After every row comes roughly how far along a hidden order it lies, from 0 to 30.
(in the rows, 128 means zero)
[151 137 120 158 134 168  86 144 124 135 162 123  95 123 137 132  90 129] => 30
[129 137 135 122 148 165  88 141 158 144 141 218 162 142 113 151 121 114] => 0
[153 155 129 132 135 156 117 118 165  65 133 198 167 147 120 134 115 117] => 0
[121 179 103 173 121 137 123  96 143  48  90  18 107 124 137 103  95 140] => 29
[130 149 115 143 109 159 186 127 111  93 110  39 113 127 133  84 146 123] => 4
[ 97 170 118 144 131 151 133 108 167  73 106 157 160 151 121 113 131 116] => 5
[137 152 119 141 132 164  73 120 159 116 156 190 110 142 144 162  86 130] => 18
[163 164 116 161 139 128 111 123 125  75  65  89 129 124 115 110  99 135] => 25
[163 137 123 160 143 154  75 149 128 136 150 139  94 115 132 137  93 134] => 30
[115 173 117 137 133 142 117 115 161  85 100 149 155 155 117 120 125 117] => 7
[174 129 128 152 150 147  70 162 125 156 152 164 105 113 123 150  86 136] => 29
[127 129 130 124 127 200 150 170 117 163 175 115 119 131 127  93 147 110] => 10
[161 137 123 164 143 143  81 148 121 127 149 138 110 112 128 129  89 133] => 30
[115 177 112 159 127 132 149 104 146  40  78 130 148 134 118 105 120 128] => 17
[154 176 113 179 134 115 117 112 122  53  88  79 126 115 120 102 103 138] => 27
[155 152 110 164 123 125 133 134 109  83 111  55 105 112 131  97 114 137] => 26
[164 142 117 159 121 127 154 140 100  98 104  31 102 109 130  86 127 133] => 15
[129 163 104 176 118 139 130 105 107  49 105  51  98 110 135  92 113 141] => 29
[164 138 126 148 143 164  63 150 124 145 153 148 100 119 132 143  83 136] => 30
[108 150 125 125 107 198 190 136 123 115 149  75 126 142 142  87 156 110] => 1
[103 167 132 100 135 212  85 133 179 162 144 208 151 179 138 200 116 108] => 0
[137 133 134 137 155 138  77 141 150 156 146 209 143 125 104 153  98 126] => 6
[191 116 136 135 155 187  61 200 113 204 173 150  96 119 121 148 101 124] => 26
[127 141 129 130 143 162  65 133 153 105 149 200 132 140 129 169  93 125] => 9
[148 145 130 146 136 180  82 154 125 147 162 147  97 126 143 153  87 132] => 30
[162 157 115 160 136 148  89 129 119  91 101  79  91 121 129 124  95 136] => 30
[136 159 109 171 130 128 100 108 124  58 100  74 110 120 133 108  95 138] => 29
[ 88 183 108 157 121 133 161  77 157  40  90 108 156 150 124  83 125 122] => 11
[137 130 124 144 128 201 115 153 129 156 186 132  96 131 144 121 110 119] => 23
[173 119 137 142 162 136  57 171 138 179 148 192 130 118 108 175  82 131] => 15
[103 146 129 132 139 136 102 114 161 119 144 206 148 136 122 140 109 122] => 1
[107 156 125 142 138 176  99 119 160 123 150 209 145 144 129 146 106 122] => 3
[140 149 123 150 134 165  61 154 141 144 142 168 104 132 140 138  80 132] => 26
[149 136 122 160 145 123  94 130 135 110 143 169 122 116 122 117  91 135] => 21
[167 167 118 161 141 143  93 126 133  92  81 102 135 129 115 125  98 133] => 24
[ 79 157 107 133  94 151 232  93 111  48 121  30 115 135 141  46 159 119] => 0
[122 163 107 159 109 157 136 114 108  85 117  46  95 125 145 106 110 134] => 23
[139 179 110 160 137 140 130 108 145  54  81 100 142 136 114 112 111 132] => 19
[148 164 113 166 126 140 101 119 119  87 110  65 102 122 137 119  87 134] => 30
[200 121 135 146 159 155  39 189 119 186 144 174 112 108 112 159  79 135] => 28
[157 127 127 148 139 177  85 168 114 163 169 141  98 118 130 133  96 128] => 27
[133 149 122 144 141 159  61 136 145 133 153 167 109 133 135 155  82 131] => 23
[ 75 169  97 166  88 144 226  84 109  11 110  24 104 132 151  64 136 129] => 9
[171 149 115 168 134 139 105 141 106  97 107  73 104 107 124 109  99 139] => 29
[115 131 123 137 112 174 199 140 119  98 146  74 125 131 128  32 169 110] => 2
[ 48 182  96 166  98 162 120  59 157  16 160 132  94 146 171 126  85 133] => 27
[ 88 137 117 151 102 163 218 123 118  87 146  69 126 130 129  49 164 113] => 2
[170 126 129 154 145 163  74 171 115 164 156 138  96 115 127 134  97 129] => 29
[116 141 119 133 119 213 111 144 131 155 184 145  96 144 153 131 115 113] => 22
[190 136 122 166 142 128  87 146  92 112 103  78 110 105 117 117  96 140] => 30
[107 145 109 149 101 140 185 105 107  57 103  25 110 124 140  62 147 127] => 6
[150 162 121 151 136 165  72 141 133 121 152 146 102 127 136 142  82 137] => 29
[190 121 132 149 153 155  51 172 119 168 158 139 102 111 121 148  85 129] => 30
[114 155 106 162 103 139 190 105 108  53 103   9 104 118 140  72 136 132] => 12
[148 153 114 155 136 115  89 128 111  71  97  80 113 104 119 100  99 142] => 30
[154 161 113 157 133 137 114 128 128  70  90  85 121 124 128 127  94 137] => 28
[146 142 110 173 121 110 162 121 101  61  97  31 109 101 123  72 127 139] => 20
[158 154 115 165 135 139  93 133 119  98 109  84 104 117 129 124  92 138] => 30
[212 141 128 156 158 122  61 164 118 129  80 101 130 105 102 123  80 139] => 27
[119 184 109 165 124 138 128 101 150  42  79  76 142 138 123 107 110 130] => 19
[191  27 123 154 138 150  90 167 103 117 109  70 101 111 123 114 106 136] => 27
[164 132 127 154 136 172  82 157 118 159 172 135 100 118 132 140  96 128] => 28
[106 136 117 141 118 190 161 149 133 137 183 124 106 135 138 106 130 117] => 16
[122 136 120 151 126 182 104 143 125 140 187 138  90 132 146 132 106 124] => 26
[164 124 125 148 132 182 130 156 115 154 183 122 109 122 129  94 127 120] => 19
[105 132 128 132 125 204 130 160 126 169 190 142 108 137 138 109 127 113] => 17
[164 132 116 165 126 134 143 133  92  83 107  32 103 107 122  80 117 135] => 18
[139 179 109 163 127 129 123  97 136  49  81  88 136 130 120 101 113 132] => 21
[156 124 131 142 126 144 202 158 100 126 117  54 134 116 106  58 163 118] => 0
[109 165 123 139 134 158 129 113 159 102 107 167 162 151 115 126 129 116] => 4
[172 147 117 169 134 135  93 136 110 105 110  87 100 114 129 124  95 135] => 30
[134 130 123 146 128 182 113 156 120 149 165 132  96 125 137 117 106 122] => 25
[ 80 150 115 137 100 200 201 119 128 110 160  85 116 148 143  74 159 108] => 5
[101 152 120 144 133 156  75 116 149 115 152 199 117 136 141 156  92 128] => 16
[143 141 125 149 142 163  65 138 139 138 151 173 109 126 135 153  78 134] => 24
[ 93 154 118 134 127 161 131 106 165  93 118 174 162 156 121 122 132 117] => 2
[168 128 132 139 132 153 160 169 106 148 108  48 126 116 110  81 149 123] => 1
[136 143 116 153 131 167  95 140 130 132 164 131  92 125 141 128  93 130] => 29
[159 166 117 159 137 149  99 122 130  83  90  82 121 128 119 122  99 135] => 26
[133 148 118 179 132 161  72 135 131 124 153 141  92 123 140 144  82 132] => 30
[116 128 120 152 118 167 194 147 111 123 160  93 132 116 122  54 155 113] => 8
[124 155 114 155 132 142  73 118 139 109 152 156  98 133 141 143  85 134] => 26
[109 146 130 128 141 167 106 124 163 137 153 215 153 147 132 156 116 118] => 2
[171 140 118 166 131 138 126 130 102  92 109  53 104 104 124  91 108 136] => 24
[166 151 122 159 132 153 101 140 114 107 115  79  94 114 131 114  99 135] => 28
[141 161 105 150 122 109 136 107 115  39  98  66 106 106 126  67 104 141] => 30
[146 127 136 127 134 214 132 185 119 190 180 141 115 136 126 115 133 109] => 14
[127 177 118 154 138 144 125 116 150  84  76 137 157 140 112 114 123 124] => 14
[ 93 153 121 144 133 154  87 111 159 127 156 198 129 135 142 151  90 129] => 12
[142 131 118 156 131 162  91 142 123 126 157 131  91 115 137 127  87 131] => 30
